Below are the code and all the weights of a small trained network. Each question names an input and a target symbol and asks about switching units off, where a switched-off unit gives its printed mean instead of its output.

import numpy as np


def w(rows, s, z=0):
    codes = np.array(rows[::2]) - 128.0
    scale = np.full(codes.shape[1], s)
    scale[-1] = z or s
    return codes * scale


def norm(h):
    return h / np.sqrt((h * h).mean(-1, keepdims=True) + 1e-5)


def f(y):
    return np.maximum(y, 0)


def softmax(a):
    e = np.exp(a - a.max(-1, keepdims=True))
    return e / e.sum(-1, keepdims=True)


def log_softmax(a):
    a = a - a.max(-1, keepdims=True)
    return a - np.log(np.exp(a).sum(-1, keepdims=True))


def net(x, mask):
    ids = ['βδζηθμπστφψω'.index(c) for c in x.split()]
    T = len(ids)
    res = E[ids] + P[:T]
    u = 0
    for l in range(2):
        q, k, v = (norm(res) @ M[l].T for M in (Q, K, V))
        z = softmax(np.where(np.tri(T) > 0, q @ k.T / 4**0.5, -1e9)) @ v
        res = res + np.where(mask[u], z, O[l][:, -1]) @ O[l][:, :-1]
        u += 1
        y = f(norm(res) @ A[l][:, :-1].T + A[l][:, -1])
        res = res + np.where(mask[u : u + 4], y, B[l][:, -1]) @ B[l][:, :-1]
        u += 4
    return log_softmax(norm(res)[-1] @ U[:, :-1].T + U[:, -1])


Q, K, V, O, A, B = {}, {}, {}, {}, {}, {}
E = w([
[225,130,110,107,174,133,154,99,77,98,93,176],'β',
[163,107,200,136,163,76,210,210,95,46,156,114],'δ',
[203,178,198,168,149,252,106,89,148,35,21,132],'ζ',
[172,193,149,77,86,190,202,82,11,187,205,162],'η',
[212,47,138,30,144,9,172,64,85,177,183,100],'θ',
[212,228,159,85,156,134,91,90,100,188,202,68],'μ',
[24,167,143,38,98,121,109,119,104,40,230,95],'π',
[146,180,106,42,140,148,28,38,172,174,133,156],'σ',
[216,74,213,134,24,89,141,143,215,121,176,76],'τ',
[112,76,145,205,239,203,112,147,62,173,237,94],'φ',
[53,121,86,202,47,194,90,69,123,154,169,173],'ψ',
[120,114,88,186,186,123,63,207,167,154,181,171],'ω',
],0.012)
P = w([
[105,142,98,129,167,139,156,74,204,130,97,119],'0',
[159,151,164,122,154,178,121,62,149,65,186,154],'1',
[155,96,95,83,75,192,48,132,88,103,151,36],'2',
[113,108,198,122,105,108,72,113,90,175,110,155],'3',
[160,70,164,81,95,190,119,122,208,180,248,143],'4',
[150,110,44,150,18,183,82,227,67,80,177,67],'5',
[121,173,153,42,229,166,243,94,94,138,83,94],'6',
],0.016)
Q[0] = w([
[88,152,206,216,85,7,8,198,8,162,59,160],'L0H0',
[192,89,42,156,54,137,89,152,95,115,156,83],'L0H0',
[123,111,82,202,134,109,83,85,237,106,249,167],'L0H0',
[179,87,244,70,133,168,89,69,110,115,245,202],'L0H0',
],0.017)
K[0] = w([
[135,190,67,144,168,114,253,77,175,65,108,110],'L0H0',
[156,143,85,122,70,127,146,189,99,96,148,109],'L0H0',
[139,100,76,165,116,137,93,174,164,133,179,185],'L0H0',
[65,94,99,154,93,137,90,149,164,174,149,70],'L0H0',
],0.022)
V[0] = w([
[96,196,159,6,103,137,163,127,120,115,146,96],'L0H0',
[111,144,120,103,58,101,50,139,205,92,98,161],'L0H0',
[92,45,152,160,67,88,181,85,131,74,141,81],'L0H0',
[157,175,165,160,174,86,100,208,164,138,148,53],'L0H0',
],0.024)
O[0] = w([
[124,255,69,33,147,123,140,110,93,152,116,134,3],'L0H0',
[119,157,84,138,94,90,32,100,108,57,163,198,12],'L0H0',
[135,72,92,110,129,149,194,15,121,59,84,115,20],'L0H0',
[201,185,106,230,205,83,150,150,122,126,139,129,129],'L0H0',
],0.014,0.0062)
A[0] = w([
[150,134,67,111,104,112,76,153,60,89,103,89,107],'L0N0',
[85,76,166,116,116,136,85,142,115,133,145,151,5],'L0N1',
[132,66,147,103,114,118,155,88,132,83,119,140,99],'L0N2',
[168,122,18,145,62,161,91,198,41,88,99,4,100],'L0N3',
],0.032,0.0018)
B[0] = w([
[138,98,120,99,158,153,143,63,176,147,142,75,202],'L0N0',
[136,141,108,107,130,102,134,110,151,82,78,148,250],'L0N1',
[150,130,72,131,102,144,112,141,124,155,126,194,221],'L0N2',
[181,145,57,77,136,110,177,132,82,82,114,4,222],'L0N3',
],0.024,0.016)
Q[1] = w([
[125,55,149,209,136,72,145,139,108,162,69,54],'L1H0',
[92,143,158,85,116,186,254,124,57,186,107,119],'L1H0',
[119,29,93,107,74,156,129,106,60,77,33,192],'L1H0',
[178,163,103,142,174,93,116,18,103,111,144,150],'L1H0',
],0.021)
K[1] = w([
[169,62,180,207,170,158,192,192,120,91,146,86],'L1H0',
[125,122,142,47,155,133,240,107,67,213,96,97],'L1H0',
[116,53,62,117,66,167,142,117,102,70,5,180],'L1H0',
[196,145,40,121,171,101,135,64,144,105,128,133],'L1H0',
],0.021)
V[1] = w([
[196,126,60,155,110,107,181,248,53,21,127,5],'L1H0',
[169,46,65,67,211,52,110,58,188,113,128,128],'L1H0',
[164,144,179,88,172,109,222,120,132,140,114,222],'L1H0',
[19,115,167,116,188,97,185,97,138,144,186,154],'L1H0',
],0.017)
O[1] = w([
[100,182,58,10,71,98,113,25,229,116,104,129,223],'L1H0',
[104,97,100,91,221,85,123,184,138,134,86,65,244],'L1H0',
[120,111,149,183,141,23,113,108,84,167,93,157,142],'L1H0',
[73,72,170,194,109,130,83,87,93,144,154,149,41],'L1H0',
],0.012,0.011)
A[1] = w([
[168,127,110,168,172,87,121,81,117,60,126,176,54],'L1N0',
[187,101,57,193,98,145,131,107,62,55,197,27,86],'L1N1',
[126,66,154,183,56,133,165,99,156,134,132,109,53],'L1N2',
[105,132,134,252,100,83,72,99,173,62,198,154,5],'L1N3',
],0.036,0.0029)
B[1] = w([
[116,153,199,143,97,179,148,99,124,122,197,136,226],'L1N0',
[115,93,154,153,75,32,155,214,55,122,142,5,254],'L1N1',
[119,138,97,134,159,188,136,212,196,131,155,112,213],'L1N2',
[194,84,143,119,133,82,17,59,153,213,118,122,230],'L1N3',
],0.022,0.021)
U = w([
[87,75,170,154,132,58,143,180,122,134,17,115,120],'β',
[92,127,102,198,173,143,229,2,139,142,105,136,200],'δ',
[104,158,217,108,161,142,162,96,152,55,129,129,149],'ζ',
[34,112,198,58,65,191,172,102,113,214,127,112,43],'η',
[191,74,44,152,191,167,193,113,64,206,79,162,49],'θ',
[111,235,69,170,114,104,144,153,121,171,138,186,233],'μ',
[135,120,33,33,156,174,132,56,167,99,102,32,129],'π',
[70,111,99,95,196,129,39,209,75,100,182,112,3],'σ',
[139,80,136,139,79,109,178,151,53,117,196,72,162],'τ',
[125,70,118,128,166,227,187,175,206,174,169,102,80],'φ',
[97,58,70,82,74,194,134,117,126,95,168,199,205],'ψ',
[161,63,143,134,136,125,66,62,160,179,158,115,180],'ω',
],0.0069,0.0028)

Each question gives the input, a string of symbols that net reads in full, and the target symbol t.
The units are the heads (4 rows each of Q, K, V and O) and the neurons (one row each of A and B). Each row of codes is followed by its name. A weight is (code - 128) times the scale printed after its matrix; where a second scale follows, it is the last column's (O, A, B and U).
mask holds one flag per unit, layer by layer, with each layer's heads first. A switched-off unit (its flag False) gives its mean, the last column of its rows in O or B, instead of its output. The means were averaged over made-up inputs and are rounded, as every weight is.
A unit's drop is (log p(t) with every unit on - log p(t) with that unit switched off) / (log p(t) with every unit on - log p(t) with every unit switched off).
The circuit of an input: a set's keep is (log p(t) with only the set's units on - log p(t) with every unit switched off) / (log p(t) with every unit on - log p(t) with every unit switched off). Starting from all 10 units, units are removed one at a time, each time the one whose removal leaves the highest keep (on an exact tie, the one counted first), for as long as the keep stays at least 0.8.
circuit, biggest first: the units of the circuit, biggest drop first
unit that matters most: the unit with the biggest drop
top k neurons in layer l: the k neurons of layer l with the biggest drops, biggest first
drop of u: that unit's drop, to one decimal
input φ π σ δ, target φ: circuit, biggest first	[L0H0, L1N2, L0N3]
input η ζ ω δ, target η: circuit, biggest first	[L0H0, L0N3]
input ψ ψ σ φ ω μ π, target φ: circuit, biggest first	[L0H0, L0N3, L1N1]
input τ η μ ω π, target ω: circuit, biggest first	[L0H0, L1N3]
input φ π ψ ψ π, target ψ: circuit, biggest first	[L0H0, L0N2]
input μ σ φ ζ μ ω, target π: circuit, biggest first	[L1H0]
input ω φ δ θ σ δ ζ, target θ: top 2 neurons in layer 0	[L0N3, L0N2]
input π φ τ ζ β, target τ: circuit, biggest first	[L0H0, L1N1, L1N0]
input τ δ φ ζ β, target φ: top 2 neurons in layer 1	[L1N2, L1N1]
input τ φ ζ τ, target τ: top 3 neurons in layer 0	[L0N3, L0N2, L0N1]
input θ ζ ζ μ μ τ ψ, target μ: circuit, biggest first	[L0H0, L0N3]
input φ ω θ η ζ, target θ: top 3 neurons in layer 0	[L0N3, L0N1, L0N2]
input ζ φ φ θ φ θ μ, target θ: top 2 neurons in layer 0	[L0N3, L0N2]
input β τ μ φ θ, target φ: unit that matters most	L0H0
input ω η η ζ θ ψ δ, target ζ: top 2 neurons in layer 0	[L0N1, L0N0]
input σ ω θ σ, target σ: top 2 neurons in layer 1	[L1N3, L1N1]
input τ φ ζ ω, target τ: top 2 neurons in layer 1	[L1N1, L1N0]
input ψ μ τ β η, target τ: top 2 neurons in layer 0	[L0N3, L0N1]
input η φ η μ μ, target μ: top 2 neurons in layer 0	[L0N3, L0N0]
input τ σ φ φ φ, target φ: top 2 neurons in layer 1	[L1N2, L1N1]
input ω μ θ η φ θ ζ, target η: top neuron in layer 1	[L1N1]
input μ φ ζ μ φ, target φ: drop of L0H0	1.5
input φ σ ψ μ η φ ζ, target μ: drop of L1N2	0.0
input μ ζ τ θ ω ω δ, target θ: drop of L0N1	0.1
